Where the symbols take the units:
at | lu pe po
z328 | z529 z244 z505
z813 | z244 z487 z582
z709 | z917 z863 z688
z244 | z540 z836 z576
z800 | z955 z688 z92
z843 | z813 z341 z244
z515 | z727 z578 z938
z505 | z119 z576 z891
z396 | z315 z332 z218
z81 | z578 z332 z616
z862 | z706 z332 z693
z415 | z594 z184 z487
z757 | z571 z358 z169
z331 | z850 z77 z940
z164 | z81 z969 z867
z763 | z114 z77 z419
z917 | z940 z714 z621
z621 | z246 z709 z800
z330 | z930 z787 z442
z199 | z871 z34 z330
z693 | z766 z927 z402
z842 | z494 z467 z462
z34 | z690 z827 z787
z707 | z863 z277 z863
z529 | z505 z540 z119
z986 | z819 z375 z192
z969 | z402 z862 z867
z438 | z34 z766 z728
z298 | z596 z19 z503
z605 | z865 z277 z843
z503 | z332 z902 z247
z648 | z429 z515 z727
z989 | z184 z234 z805
z119 | z19 z328 z77
z714 | z19 z707 z709
z13 | z438 z728 z34
z442 | z358 z871 z934
z576 | z328 z813 z529
z235 | z341 z256 z605
z218 | z862 z371 z298
z184 | z805 z236 z442
z902 | z917 z396 z596
z582 | z863 z816 z714
z368 | z114 z119 z763
z15 | z34 z594 z594
z930 | z442 z757 z358
z805 | z15 z787 z402
z459 | z419 z114 z196
z727 | z15 z616 z648
z836 | z843 z235 z813
z616 | z79 z164 z515
z79 | z184 z81 z727
z766 | z236 z938 z499
z690 | z605 z867 z199
z934 | z928 z930 z757
z499 | z989 z429 z184
z277 | z816 z315 z531
z955 | z92 z621 z375
z419 | z196 z763 z155
z403 | z467 z819 z327
z236 | z713 z648 z989
z429 | z766 z727 z728
z341 | z13 z763 z836
z562 | z234 z415 z728
z494 | z865 z503 z371
z865 | z155 z331 z816
z327 | z19 z839 z800
z906 | z986 z92 z819
z155 | z143 z459 z331
z871 | z330 z690 z930
z850 | z940 z863 z865
z402 | z867 z706 z164
z578 | z616 z839 z986
z688 | z596 z19 z246
z531 | z707 z986 z800
z234 | z728 z594 z713
z74 | z459 z368 z331
z412 | z235 z169 z341
z594 | z199 z805 z562
z19 | z709 z582 z917
z371 | z396 z503 z402
z540 | z412 z843 z143
z77 | z368 z505 z114
z819 | z192 z277 z403
z534 | z412 z571 z331
z728 | z728 z487 z827
z867 | z164 z693 z81
z816 | z396 z940 z707
z467 | z327 z819 z839
z706 | z693 z616 z396
z256 | z534 z499 z412
z927 | z862 z693 z706
z713 | z827 z562 z805
z839 | z842 z403 z842
z247 | z927 z596 z862
z787 | z199 z438 z871
z928 | z757 z442 z571
z192 | z850 z906 z467
z863 | z77 z531 z19
z196 | z155 z74 z143
z596 | z917 z927 z332
z938 | z578 z79 z429
z358 | z562 z330 z928
z487 | z442 z15 z234
z143 | z315 z419 z850
z92 | z375 z863 z315
z940 | z19 z143 z277
z169 | z713 z928 z534
z550 | z218 z714 z902
z332 | z247 z298 z927
z462 | z371 z192 z648
z375 | z462 z800 z867
z246 | z800 z917 z842
z891 | z787 z529 z368
z571 | z169 z328 z256
z827 | z616 z328 z438
z114 | z155 z891 z155
z315 | z906 z709 z986

The rows follow the links: the fewer symbols apart two units are, the more alike their rows tend to be.

Each row is also shifted at random along 4 hidden directions that mean nothing.

Row, then unit:
 533   -38   -93    -1     8    80    65    45    26   176    -5   -24    38    -8    37   -19    20  -169     6   111   -35   110    60  -118    70   -32    27   -12    53    62    12    15   -61    31   -85    73   121    95    54     9   -46    83   -63   -34    55    41   -57    78   -65     5     1   -27   -47   -66   -55    19    38    19   -25   -93   -91   155    52 | z244
 280    63   -16     6   -11    20    42    57    82    12    47    40    90    62    39   -81   -18  -121    33    67   -39   -66    30  -112   -75     8    15    14   -10  -105   -56   -62   -63    49    73   -20   -39    20    40   -30   -58   -40    11   -40    47   -46    78   -40    66   -22    24   102    63    30   -50   -14   -70    -8    11   -50    10    22   -81 | z938
 -41    -3    35    -4   -13     6    -9     0    23   -27   -50    14    -8   -39    22   -53    11   -47    19    61    31   104   -47   -61    -7   -23    24   -19    66    97    54    78   -15    12   105    48    14    33    95    23   -34    17    42     8   -16    13  -107    11    63     1   -44  -147    33    46   -58   -40   -25   -19    13    49   108    15   -76 | z34
  73    66    49    37   -14    46    72   -88    91    10    39    -9    31   -63   -39    -7   -21     1    16    94    49    14   -41   -96   -87   -26    45    16    53   -16    55     5   -60    88    30     4   -48     5    58    42   -28   -83    29   -41   -41    -2    81   -29    83  -116     0  -226    80    76     0    -1   -94  -102    17    -7    61   -24   -65 | z727
 215   -20   -77    38   -11    86    81  -122   -83    58    94   -55  -138  -140    52    14    -3    21     2     3    83    47     6   -39    10   -87   -51   -22     7   199    -4    59    75   -78     1   -61   -46   -26    -2   -11    79   -22    83    26     5    59    -4    52   -82  -208    51   -32   -44    38    47    89    18    51     2    81  -161   -32    74 | z850
 -34   -55    75   -19    15  -117    79   133   -25    -1    11   188   -28    -7    71   -83   -72   -93     5   -22   -21    14    21   150    69    87   -41    -1   -24   -11   -37    -8    -9  -116  -105   -70    31    48    48   -95   -22   108    30    35    24   -16   -15     5   -47    78   -70   147    19   -10     1   -77     8   -68   -95    25    50    50    46 | z169
 -15    31    29   -19     1    61   -19    17   125   -32   -26   -27   102    41   -94    26     7    36   -28   -32   -44   -52   -20    43   -49     4    60    51    12  -111    71    30   -60    46   -24     7   -34   -46   -98    40   -11   -77   -35   -64   -41    -6    31   -70    94   100   -68   -23   -32   -21    -1    -1   -28  -102    46   -20    31   -49   -41 | z969
 302    -1    13   -16   -16   -41    23   -86    22     2    20   -33    27    74   -56    -3    63    32   -38    68   -73   -17    48   -22   -32   160    11   -13    79     2    45  -171    -4   -92     6    36    46    63    36    24   -10    -9  -114     6   -57  -156  -149   -87   112   116    12    39   -18   -60    33   -59    69    49    -1   -70    74   114   -69 | z358
 -52    30    29     4    -5   -46   -55     6    24   -20   -47    -9    33    62   -12   -29    68   -40    19    69    33    45   -19   -97    -5    27    63   -45    70   -34    17   -34   -33    79    86    84    55    61    99    59   -36    32   -22   -12     4    -9   -64    35    54    67   -24  -124    67     8   -17   -67     7    24     7   -84   116   102   -72 | z13
 -43   -33   -76    15    -5    13    61  -172    10    28    -9  -122    39     4   -90    93   -59   126   -62    36   -18   -54     0   -55   -46   -53    17    76    -5   -54    71   -51    -7    49   -69    15   -29     4   -17    92    41  -117   -53   -69   -33   -17    98    24    53   -55   -11  -168    20     4     2    71   -31    25    49     5   -95   -44    18 | z192
 106    29    15     1    10   -63    34   125     7     5   -14   151    29    35    72   -95   -68  -168    40    38    36    -9    20   -21   -33    29    23   -20   -35  -111   -41   -16   -48    47    58   -18    13    46    86   -39   -52    40    53    -3    62    19    52   -14     6     2   -51    47    78    51   -48   -78   -81   -59    -8   -37    82    15   -46 | z499
-269    66    76   -43   -17    79   -91    45    32   -65    19   -22   -26   -17     6    65    44   156     8  -142   -33   -74   -79   185     7    42   -74   -25   -27    54   -80    72     6   -61     5   -25   -47   -89  -121  -120   -17   -19    64    99   -12    25    23   -87   -67   -27    79   169   -80    40    22    30    -3   -65     4    96    48  -113    34 | z503
-449   -25    68    -9    -5   -75    51   207    25   -57   -22   158    41    75    96   -37  -159   -73    68   -77   -20  -125   -14   131    27    -7   -21    44  -104  -129  -139   118   -20    24     4  -135  -109   -48    19  -140   -55    33   127    17    77    43   183    17   -37   -11   -21   224   120    74  -121    37  -132   -88    -5   100    16  -110   -49 | z578
 -56   -48   -36    60    19   -35     1     0   -75   -12    67    -2   -85   -34    -9   -40    35   -54    -5   -11    41   -13    40   -10    18   -66    38   -24   -62   -45    -9   -14   101   -32     4   -93   -63   -38   -27    31    67    42    -4   -33    -3    17    36    48    28    36   -32    72    52   -58    70    34    38    54   -15   -47   -98    40     9 | z196
-345   -18    85   -22   -22   -35   -12    90    19   -85   -33    55   -47    14    30   -33    -7    34    46   -47   -26    35   -42    73    54    35    -1   -16    43   115   -14   114    -2   -84    36     6   -21   -26    56   -62   -47    59    80    62   -10   -14  -145    -8    37    31   -29    43    56    43   -74   -10    -7   -45   -17   121   145    -7   -67 | z690
  50    -8   -34   -23    -8    89    33     5    31    -2    -4   -17     2   -23    17    46  -103    40   -28   -64    -6    13    -3    97    -6   -61   -52    72   -11    47    11   102   -22   -28   -47   -41   -38   -46  -122   -31    10   -51    56    -4     9    61    35   -26   -29   -64   -16    23  -100     5   -10    79   -53   -58    23   114   -95  -115    33 | z494
 -55   -20   -76   -22    40   -48   -63   -76  -113     4  -109   -76     4   -51   -38    52   -27    19   -38   -57    47    68   -17   -20   -23   -60   -26    42   -28   -87    92   -25    20    85   -25    59    84    20   -78   144    75   -83   -24   -42   -16    52    48    22   -43    -5   -58  -270   -93   -27    75   -16     2    31    38   -21   -52   -95    68 | z707
 186    52   -30   -38     4   105   -63    -9    30    -4   -27   -63    26   -13   -21    43    -1    51   -20   -80   -19    17   -27    59   -16    14   -49    29    -2    39    13    47   -36     1     3    42    11   -31  -151    -3   -15   -66    11    30   -24    33   -10   -77   -47     4    10    -6  -145    10    26    17     5   -16    30    30   -20   -70    19 | z298
  99   -66   -38    67    15     9    39   -45   -51    31    89    -4  -111   -63    -6   -45     2   -75   -16    33    76    36    18   -44    24   -88    31   -19    -5    79    26    24    61   -54     8   -77   -51   -37   -19    17    67    21    57   -24    -9    49   -10    88     6   -62     4    10    17   -37    56    46    36    62   -17     8  -114    40    19 | z155
 -81     6    29   -12    -5    16    -2    64   126   -42   -45    -8   118    70   -58   -13   -34     3   -21   -40   -43   -35   -25    40   -54   -12    74    59   -23  -146    70    45   -77    52     0     5   -44   -36   -74    24   -36   -55   -22   -68   -17    -1    35   -48    77   109   -80   -19   -19   -29    -6    -2   -55   -87    31    -5    38   -53   -80 | z867
-382     7    60    14   -18    36     5   -72     2    29    49   -52   -22  -115   -66    98    87   161    16    40    38     3   -40     9    73   -21    45   -72    72    46    21    -4   -20    51  -128    84    59   -34    59    10     3    87   -88    38   -48    45    29    77   -63   -67    43  -190    27     8    39   -43    53   -41   -77   -83    73    42    85 | z843
-115    44   -57   -43     7    -7   -79   -81   -74   -37   -33   -84    -5    17    13    96    22   115     4   -74   -17   -65   -18    17   -17    13  -104    12   -48     1   -86   -55    51     7    36    32   -17    -6   -60   -35    31   -85   -12    67    17     1    74   -33   -59   -67    81    55   -34    31   -15    40    -9    79    49    42   -37   -94    44 | z955
  -6   -48   -36    86   -23    72    33    -7   -68    33   100    -1  -157  -138    75   -45    30   -31    22    20    54    69     4   -30    81  -104     2   -46    18   222   -29   108    81   -82    -7   -66   -38   -40    19   -34    38    66    72    32    25    76   -46   103   -81  -132    66    18    10   -18     7    81    61    41   -60    48  -111    26    43 | z77
-177   -59   -72   -53    28   -34    50    18   -31     7   -31    16   -27     6    60    59  -144   -16    15   -54   -24   -51    16    73    19   -61   -60    72   -48   -29   -52    59    23   -17   -52   -70   -58     7   -19   -65    34   -55    77    17    33    34   122    54   -71   -94   -13    81    11    35   -72   102   -78     0    20   108   -88  -108    15 | z906
-127    73    85    14    -4   -35     3    30    13   -48    18    86    -2   -26    47   -81   -21   -43    54    44    34   -19   -51   -34   -40    23     7   -41   -12    -7   -54    10   -45    35    82   -19   -51    -7    74   -45   -18     6    49    40    18     2    69   -28    25   -75    18   -21    96    95   -35   -51   -85   -54   -13    41   122    -7   -69 | z236
  53    47   -48   -41     8    25  -114     4   -88   -13    -2   -60   -37    46    64    51    42    32    18   -83   -24   -40     7    15    21    40  -150   -26   -80    32  -153   -45    64   -26    47    19     4   -12   -95   -55    27   -28    16   108    36    15    -6   -37  -117   -44   132   180   -82    -3   -19    39    25    90    16    13   -51   -60    54 | z709
 -87    95    89     4   -58    18  -106    -8    60   -49    63   -47    -7    68    20     5   171    82    66    46   -46   -72    -7   -96    -5    80   -15  -116    41    98  -143   -82    24     5   152    35   -41   -18    96   -87   -59    17   -22   116   -22  -109   -65   -45    57   -16   165   184   111    36   -70   -22    30    73    15   -36   159    82   -91 | z438
  36    73    55    11   -13   -54   -46    15    29   -28    14    41    15    75    15   -62    74   -21    36    60    -4   -39   -12   -83   -29   114     5   -73    22    -2   -68   -87    -9    -9   114    28    -9    28   110   -29   -49    21    -9    56    10   -80   -59   -46    48    26    61    83    86    38   -16   -94    -7    45    -4   -46   153    72   -63 | z713
-399    13   -24   -25    61  -111  -141     1  -114   -16  -154   -27    59    10   -52    87    -3    36   -47  -107    52    -3   -35    62    21   -23    -9    39   -64  -220    46   -68    46   126   -27    77   106   -17   -81   112    69    -4   -89   -29   -23    58    89    25   -65   132   -66  -187   -65   -68    87   -64     3    43    30   -78    13   -57    71 | z582
 109   -67    29   -36    32   -75   102    69   -26   -11   -36   149   -54   -29    78  -108  -126  -132     3    14    14   104     4    79    19    45   -23    56    35    99    91    98   -30  -113   -20   -25    50    83    49   -29   -23    70    86     1     6     6  -125    -6    17    18  -128   -38    -8     9   -48   -56   -11   -48   -25   134    57     7   -32 | z442

From each start, follow one symbol. Which unit do you reach?
Answer with the unit's name.
---
-194    13   -54   -57    18   -65  -111    51  -100   -23   -52   -30     4   107    49    73    -2    12    13  -122   -42  -131    25    72    20    35  -115     2  -142   -91  -167   -85   101     4    19   -33   -13    -3   -40   -60    16   -23   -10    55    48   -19    76    -5  -111    15    76   225    -6   -21   -29    47    -2   119    44    19   -48   -64    51
po z800
---
  31   -61   -19    69     7    46    82    59  -108    26   115    77  -221  -171   133   -85   -64   -72    62   -23   103    81     9    40    71   -83   -66   -44   -23   239   -77   168    96  -136    -7  -153   -66   -34    14  -123    62   107   155    66    53   105    -9    92  -133  -207    24   115   -17    30     7    61    32    -5   -77   135  -150   -12    60
po z940
---
-175    73   111    45   -39    70    61   -27    98   -49    86    54   -16   -75    42   -39   -20    76    63    29    42   -40   -68    -2   -41   -23    17   -19    17    64   -67    77   -55     0    69   -55   -82   -51    70   -95   -31   -28   103    47     6    19    90   -50    32  -163    55   -21    79   135   -43    22   -55  -119   -24    77    90   -48   -49
pe z81
---
 -71    45    51    17   -20    44    24    59    98   -36    50    48    41    14    26   -12   -29    -2    22    16   -22   -78   -27    -4   -43    -1    47   -11   -13   -58   -47    40   -65    30    46   -50   -95   -56    28   -71   -56   -15    39    18    20    -2    94   -33    51   -60    34    86    80    64   -55    16   -82   -57    -4    25    81   -43   -74
pe z164
---
  29   -28    53    25    -2   -63    87    55   -29    40    47    99   -35   -30    12   -22   -12   -12     6    18   -10   -25    24    89    35    70    -8   -20    -8   -30    10   -65     1   -62  -107   -49    26    26    43   -77    -6   116   -26    15   -18   -26     7    -6   -50    10   -18    56    14   -25    32   -79    49   -39   -79   -43     7    74    73
pe z571
---
  -8    17   -97   -31    50   -79   -93   -30  -122    14  -108   -68    16    48   -24    46   -14   -36   -37   -54    23     8    27    -6     5   -36   -35    34   -90  -157    -4   -85    52    87    18    48    70    -1   -74    97    47   -49   -65   -24     3    25    56    26   -41    81   -39   -56   -64   -67    49    -8    20   104    50   -49   -89   -32    61
lu z77
---
 -84    27    42   -27     3   -92   -61    92   -18   -25   -47    99     7    83    73   -72    40  -101    57    16    -9   -11     0   -23    12    61    -3   -40     7   -19   -80   -24    10     0    97    29    32    53    94   -58   -50    79    18    64    55   -21   -68   -14    19    66    13   122    73    19   -57   -75    -7    25   -34   -15   143    68   -70
lu z442
---
  21   -43  -111   -27    45   -17     5   -31   -94    15   -72   -26     6   -16     0    42  -116   -50   -16   -60    35    31    18     7     0   -86   -42    97   -58   -70    47    21    28    40   -23    -7    21    -9   -95    61    76   -72    20   -43     7    57   102    41   -45   -40   -44   -89   -51   -15    18    45   -36    33    37    41  -149   -99    52
po z986
---
-123    36    43    10   -15    -8   -13    54    31   -30   -16    54     4    -1    43   -38    42   -48    42    45    15    30   -45   -87     3    -1    26   -54    37    65   -43    48   -27    37   107    25     2    22   117   -36   -56    39    42    44    33    -1   -34    15    40   -15    13   -18    95    45   -74   -25   -19   -15   -17    31   113    36   -74
lu z616
---
-139  -101   -11    35    11   -17    45    61   -21    78   -25    58   -18   -64    29    -1   -37   -61     9     9    25    74     1    43    92   -80    43    -1     8    -2    29    74   -20    37  -132     3    78    37    43     5    -7   121   -10   -27    19    82    32   100  -104    12   -73   -99     6   -36     9   -39    36   -44   -77   -44   -31    60    90
pe z843
---
 -71    81    40   -21   -15   118   -49   -52    67   -30    13  -108    29   -29   -60    85    14   171   -26   -78    -9   -58   -64    76   -42    -3   -32    26    16    20    19    38   -47     6   -10    25   -41   -98  -127    -4   -11   -82    -1    30   -60     4    31   -93    20   -43    35   -18  -106    19    21    30   -10   -79    10    46    11  -107    16
lu z396
---
 -55   -63   -26    65   -10    73    32  -147    11    58    49   -91   -71  -120   -78    13    57    71   -35    80    81   130    -8  -121    37  -112    91   -27   115   134   158    53    19    24   -49    43    37     5    40   132    50    10   -30   -71   -55    53   -99   118    46   -42   -46  -298    10   -35    43    23    80     4   -19   -27   -39    77    20
po z368
---
 -34    88    55   -39   -38   -64  -106   112    14   -88    -1    47    39   149    39   -55    80   -32    54     8   -55   -86    14   -35    -3   110   -20   -60   -40   -61  -148   -89     8     0   142     3   -37    10    64   -72   -66    21    -6    70    39  -100   -48   -68    90   104    75   274    92    20   -45   -58   -20    49    11   -48   136    49  -111
pe z787
---
 159    56   -61   -37    17    86   -57   -88   -45    15   -22   -70   -31   -59    51    60    25    64     1   -59    20    26   -37   -31    -2    -5  -114    12   -17   132   -39    26    29   -26    31    52    33     5   -72   -27    12   -70    40    71     8    39    -7   -25   -91  -134    81   -20  -114    42     1    54    -8    45    36    71   -74   -94    55
pe z19
---
 159    59    30    -9    -7   105    -5    62   126   -15    30   -21    63    49    12   -30     6    20    -5   -29   -61   -36   -15    18   -35    12    14    30    -3    26    -3    56   -77    -5    18   -14   -52   -46   -73   -61   -67   -52    23    24     3   -12     3   -85    51    18    18   121   -49    35   -30    37   -39   -56    19    43    29   -39   -70
lu z867
---
-362   -71    74    18    18   -33   101   168   -42    43     5   197   -96  -131   109   -16  -107   -66    60   -42    55    48   -46   139   135   -33    -2   -26    -8    70   -49   154   -10   -62  -139   -67    38    -4    54  -133   -46   178    92    80    56   123    64    88  -172   -97   -42   -10    34    49   -19   -67    -9  -146  -120    84    33    -7   113
pe z256
---
 -64   -46   -21    14     6    46    10    18    14    75   -13   -46    20   -42   -16    34    48   -14     0    43    15    93    -9   -58    79   -79    57   -23    61    62    45    64   -19    46   -80    68    86    17    70    31   -11    97   -40   -11     2    53   -39   102   -45    11   -20  -118     4   -45   -11    -7    48     3   -50   -83   -23    67    52
pe z813
---
 -56    51    40    22     3   -74     2   -11    12   -40   -62    56    49    -8    -3   -59   -24   -73     8    47    63    44   -30   -71   -62    14    63   -19    26  -123    41   -30   -36    94    88    12    10    40    81    81   -14    -3     4   -26    -4     7    34   -21    69    43   -70  -192    83    43    -4   -76   -80   -43    14   -28   134    11   -62
po z805
